Below is a small trained network, with its code and all its weights. Each question gives an input and a class and asks what happens when units are switched off, that is, made to give their printed mean instead of their output.

import numpy as np


def w(rows, s, z=0):
    codes = np.array(rows[::2]) - 128.0
    scale = np.full(codes.shape[1], s)
    scale[-1] = z or s
    return codes * scale


def norm(h):
    return h / np.sqrt((h * h).mean(-1, keepdims=True) + 1e-5)


def f(y):
    return y / 2 * (1 + np.tanh(0.7978845608 * (y + 0.044715 * y**3)))


def log_softmax(a):
    a = a - a.max(-1, keepdims=True)
    return a - np.log(np.exp(a).sum(-1, keepdims=True))


def net(x, mask):
    res = np.array(x, float).reshape(1, 6) / 4 @ E
    u = 0
    for l in range(2):
        y = f(norm(res) @ A[l][:, :-1].T + A[l][:, -1])
        res = res + np.where(mask[u : u + 11], y, B[l][:, -1]) @ B[l][:, :-1]
        u += 11
    return log_softmax(norm(res)[-1] @ U[:, :-1].T + U[:, -1])


A, B = {}, {}
E = w([
[2,120,68,102,197,176],'x0',
[133,133,106,107,106,129],'x1',
[64,135,194,161,53,178],'x2',
[141,149,104,93,106,136],'x3',
[184,57,144,91,159,249],'x4',
[135,130,100,104,101,128],'x5',
],0.007)
A[0] = w([
[52,90,104,67,137,118,58],'0.n1',
[225,6,88,85,190,204,91],'0.n2',
[76,193,174,179,16,217,12],'0.n3',
[20,167,226,77,161,188,105],'0.n4',
[81,75,183,184,63,189,121],'0.n5',
[141,151,26,61,70,53,185],'0.n6',
[207,136,132,77,194,68,33],'0.n7',
[34,197,113,85,234,161,75],'0.n8',
[73,226,64,189,112,2,83],'0.n9',
[166,126,42,150,187,94,37],'0.n10',
[174,139,69,95,201,86,3],'0.n11',
],0.0063,0.003)
B[0] = w([
[143,63,171,196,107,96,146],'0.n1',
[72,228,224,121,222,164,253],'0.n2',
[117,207,62,214,121,166,182],'0.n3',
[132,127,97,101,65,162,194],'0.n4',
[127,245,100,149,140,207,187],'0.n5',
[71,127,224,217,201,147,190],'0.n6',
[127,130,77,200,49,111,155],'0.n7',
[162,27,102,68,3,65,197],'0.n8',
[119,186,223,36,253,163,229],'0.n9',
[134,120,115,183,153,185,142],'0.n10',
[149,110,41,235,113,164,143],'0.n11',
],0.0056,0.0049)
A[1] = w([
[162,101,141,76,134,227,137],'1.n1',
[77,60,42,73,113,112,33],'1.n2',
[122,102,89,159,230,122,198],'1.n3',
[87,175,130,125,120,44,84],'1.n4',
[14,113,78,154,156,162,184],'1.n5',
[179,160,164,164,115,117,4],'1.n6',
[129,157,138,192,29,167,105],'1.n7',
[192,122,150,167,69,66,78],'1.n8',
[188,190,184,165,123,119,125],'1.n9',
[2,84,60,97,164,93,159],'1.n10',
[205,107,29,157,219,105,114],'1.n11',
],0.0087,0.0023)
B[1] = w([
[95,163,168,109,216,15,224],'1.n1',
[172,54,123,120,93,110,172],'1.n2',
[113,168,150,114,51,157,213],'1.n3',
[112,145,153,62,255,214,167],'1.n4',
[217,94,102,145,100,83,254],'1.n5',
[173,107,105,115,57,127,164],'1.n6',
[84,117,70,159,158,90,198],'1.n7',
[152,59,131,73,116,167,164],'1.n8',
[147,40,77,94,110,119,248],'1.n9',
[206,96,160,130,104,132,237],'1.n10',
[5,200,59,216,56,155,185],'1.n11',
],0.0083,0.005)
U = w([
[115,171,213,72,229,149,239],'0',
[192,6,119,91,84,125,131],'1',
[68,177,79,222,97,187,7],'2',
],0.013,0.0013)

Each question gives the input, the list of numbers given to net, and the class t.
The units are the neurons (one row each of A and B). Each row of codes is followed by its name. A weight is (code - 128) times the scale printed after its matrix; where a second scale follows, it is the last column's (A, B and U).
mask holds one flag per neuron, layer by layer. A switched-off neuron (its flag False) gives its mean, the last column of its row in B, instead of its output. The means were averaged over made-up inputs and are rounded, as every weight is.
A unit's drop is (log p(t) with every unit on - log p(t) with that unit switched off) / (log p(t) with every unit on - log p(t) with every unit switched off).
k most important neurons: the k neurons with the biggest drops, biggest first
top k neurons in layer l: the k neurons of layer l with the biggest drops, biggest first
drop of u: that unit's drop, to one decimal
input [-2,7,8,5,7,-1], class 2: top neuron in layer 0	[0.n3]
input [6,-2,-3,3,5,-6], class 1: 2 most important neurons	[0.n8; 0.n9]
input [-1,6,-5,8,-4,-6], class 2: 3 most important neurons	[0.n11; 0.n2; 1.n11]
input [-8,5,7,-3,-6,-6], class 1: top 3 neurons in layer 1	[1.n9; 1.n8; 1.n11]
input [7,0,2,-3,-5,-6], class 1: 2 most important neurons	[0.n8; 0.n2]
input [-5,7,-8,7,7,4], class 2: 2 most important neurons	[1.n11; 0.n9]
input [8,3,7,4,-5,-2], class 1: top 2 neurons in layer 0	[0.n8; 0.n2]
input [-3,8,4,4,5,-8], class 0: 2 most important neurons	[1.n1; 1.n11]
input [-2,4,0,-2,8,8], class 0: drop of 1.n11	0.0
input [-4,-2,5,4,6,7], class 0: drop of 1.n1	0.2
input [4,-1,-8,3,1,8], class 2: drop of 1.n11	0.4
input [-5,-4,-2,2,6,3], class 0: drop of 1.n1	0.1
